Below is a small trained network, with its code and all its weights. Each question gives an input and a class and asks what happens when units are switched off, that is, made to give their printed mean instead of their output.

import numpy as np


def w(rows, s, z=0):
    codes = np.array(rows[::2]) - 128.0
    scale = np.full(codes.shape[1], s)
    scale[-1] = z or s
    return codes * scale


def f(y):
    return y / 2 * (1 + np.tanh(0.7978845608 * (y + 0.044715 * y**3)))


def log_softmax(a):
    a = a - a.max(-1, keepdims=True)
    return a - np.log(np.exp(a).sum(-1, keepdims=True))


def net(x, mask):
    res = np.array(x, float).reshape(1, 5) / 4 @ E
    y = f(res @ A[0][:, :-1].T + A[0][:, -1])
    res = res + np.where(mask, y, B[0][:, -1]) @ B[0][:, :-1]
    return log_softmax(res[-1] @ U[:, :-1].T + U[:, -1])


A, B = {}, {}
E = w([
[101,59,203,31,222],'x0',
[155,51,83,43,35],'x1',
[2,182,112,72,95],'x2',
[88,74,245,190,55],'x3',
[57,39,55,188,167],'x4',
],0.0075)
A[0] = w([
[101,98,68,182,120,51],'n0',
[165,105,54,132,10,91],'n1',
[139,132,86,71,186,59],'n2',
[170,191,132,128,73,103],'n3',
[144,97,99,116,56,86],'n4',
[67,168,122,122,120,107],'n5',
[160,154,204,46,143,95],'n6',
[106,88,69,155,144,40],'n7',
[79,45,107,120,189,90],'n8',
[92,72,221,118,121,125],'n9',
[73,177,162,180,197,123],'n10',
[133,56,124,60,115,77],'n11',
[117,131,148,188,52,97],'n12',
[116,98,170,148,93,2],'n13',
[52,145,140,81,135,101],'n14',
[159,160,196,63,142,64],'n15',
[104,123,164,157,93,49],'n16',
[124,165,161,172,215,36],'n17',
[67,166,133,79,101,117],'n18',
[142,145,83,96,152,25],'n19',
[166,195,144,125,83,76],'n20',
[87,83,96,147,156,44],'n21',
[118,123,67,196,108,83],'n22',
[63,151,128,104,113,97],'n23',
[116,92,174,141,95,43],'n24',
[207,104,139,159,155,104],'n25',
[188,94,127,174,158,76],'n26',
[169,188,149,81,107,118],'n27',
[129,125,113,59,190,135],'n28',
[87,73,210,122,119,113],'n29',
[144,89,109,90,93,59],'n30',
[159,188,33,145,119,139],'n31',
[100,128,156,144,82,216],'n32',
[139,132,98,59,201,87],'n33',
[119,112,177,164,108,66],'n34',
[121,190,147,206,160,74],'n35',
[125,160,80,85,143,20],'n36',
[201,102,149,148,136,80],'n37',
[65,166,134,107,127,94],'n38',
[143,72,125,62,97,24],'n39',
[105,118,167,138,94,105],'n40',
[58,187,90,146,73,139],'n41',
],0.011,0.0026)
B[0] = w([
[82,144,178,182,71,185],'n0',
[129,188,218,37,175,255],'n1',
[160,178,83,193,140,177],'n2',
[53,106,192,207,112,188],'n3',
[130,190,139,95,140,192],'n4',
[170,79,130,91,91,173],'n5',
[58,100,189,206,71,209],'n6',
[88,155,136,183,25,170],'n7',
[42,120,254,206,22,214],'n8',
[184,169,70,179,213,237],'n9',
[115,184,139,31,110,219],'n10',
[117,205,197,45,134,195],'n11',
[183,168,99,183,229,204],'n12',
[148,181,65,159,61,162],'n13',
[197,57,152,104,95,191],'n14',
[63,106,184,177,37,190],'n15',
[174,180,89,151,113,162],'n16',
[146,206,147,32,49,193],'n17',
[191,62,102,128,106,189],'n18',
[172,188,72,194,78,152],'n19',
[72,90,173,185,62,179],'n20',
[92,140,158,143,10,168],'n21',
[86,102,225,154,110,194],'n22',
[195,67,107,121,74,174],'n23',
[154,182,65,158,105,172],'n24',
[192,36,86,74,26,191],'n25',
[175,59,125,73,30,182],'n26',
[62,130,125,183,39,185],'n27',
[164,141,119,185,210,190],'n28',
[169,187,90,198,190,228],'n29',
[112,207,127,80,90,167],'n30',
[170,147,98,205,244,224],'n31',
[147,127,72,153,186,190],'n32',
[186,180,82,198,197,191],'n33',
[163,175,68,120,115,170],'n34',
[146,208,191,27,115,192],'n35',
[153,135,97,160,78,158],'n36',
[165,61,97,105,49,180],'n37',
[188,69,118,86,60,174],'n38',
[146,192,149,73,141,182],'n39',
[154,155,68,158,131,167],'n40',
[183,47,148,109,131,213],'n41',
],0.0072,0.0079)
U = w([
[171,168,42,179,149,102],'0',
[121,191,160,8,120,99],'1',
[46,93,160,182,79,89],'2',
[206,11,97,77,98,112],'3',
[138,117,164,154,167,197],'4',
[105,62,130,107,219,176],'5',
[81,39,105,69,224,6],'6',
],0.017,0.023)

Each question gives the input, the list of numbers given to net, and the class t.
The units are the neurons (one row each of A and B). Each row of codes is followed by its name. A weight is (code - 128) times the scale printed after its matrix; where a second scale follows, it is the last column's (A, B and U).
mask holds one flag per neuron, in row order. A switched-off neuron (its flag False) gives its mean, the last column of its row in B, instead of its output. The means were averaged over made-up inputs and are rounded, as every weight is.
A unit's drop is (log p(t) with every unit on - log p(t) with that unit switched off) / (log p(t) with every unit on - log p(t) with every unit switched off).
The circuit of an input: a set's keep is (log p(t) with only the set's units on - log p(t) with every unit switched off) / (log p(t) with every unit on - log p(t) with every unit switched off). Starting from the 12 units with the biggest drops (on a tie, the unit counted first), units are removed one at a time, each time the one whose removal leaves the highest keep (on an exact tie, the one counted first), for as long as the keep stays at least 0.8.
units of the circuit, in order: the units of the circuit, biggest drop first
top k neurons: the k neurons with the biggest drops, biggest first
drop of u: that unit's drop, to one decimal
input [-8,6,-4,-2,-6], class 4: top 2 neurons -> n31, n3
input [-6,7,-1,-2,7], class 1: top 2 neurons -> n1, n4
input [3,-3,-2,4,5], class 2: units of the circuit, in order -> n8
input [6,1,5,4,-1], class 4: top 2 neurons -> n29, n25
input [-6,-2,8,1,-6], class 3: units of the circuit, in order -> n41, n18
input [-7,-8,3,8,-5], class 0: top 2 neurons -> n12, n1
input [-7,-6,8,-3,-8], class 2: top 2 neurons -> n3, n20
input [-8,2,-4,-7,1], class 4: top 2 neurons -> n1, n22
input [6,4,5,8,6], class 0: top 2 neurons -> n9, n29
input [6,-7,0,-1,8], class 2: top 2 neurons -> n8, n1
input [-8,6,-6,-4,-4], class 4: units of the circuit, in order -> n31, n3, n1
input [7,-3,8,7,7], class 3: top 3 neurons -> n14, n38, n23
input [-1,-4,-1,3,-3], class 1: units of the circuit, in order -> n35, n31
input [-6,1,-7,2,-5], class 3: top 4 neurons -> n25, n37, n26, n8
input [1,-1,-6,5,-1], class 3: top 3 neurons -> n25, n26, n37
input [-8,-5,-1,4,3], class 4: top neuron -> n22
input [5,2,5,-6,-2], class 0: top 2 neurons -> n33, n2
input [6,2,-3,-2,-6], class 2: top 3 neurons -> n6, n15, n27
input [7,-2,-8,3,-7], class 3: top 3 neurons -> n25, n37, n8
input [-1,-7,-8,-2,-5], class 3: units of the circuit, in order -> n25
input [-6,4,-5,7,1], class 0: drop of n12 -> 0.2
input [-4,1,-6,-4,-5], class 3: drop of n37 -> 0.2
input [-7,4,-6,-1,6], class 4: drop of n12 -> 0.1
input [0,8,0,2,8], class 1: drop of n1 -> 0.4
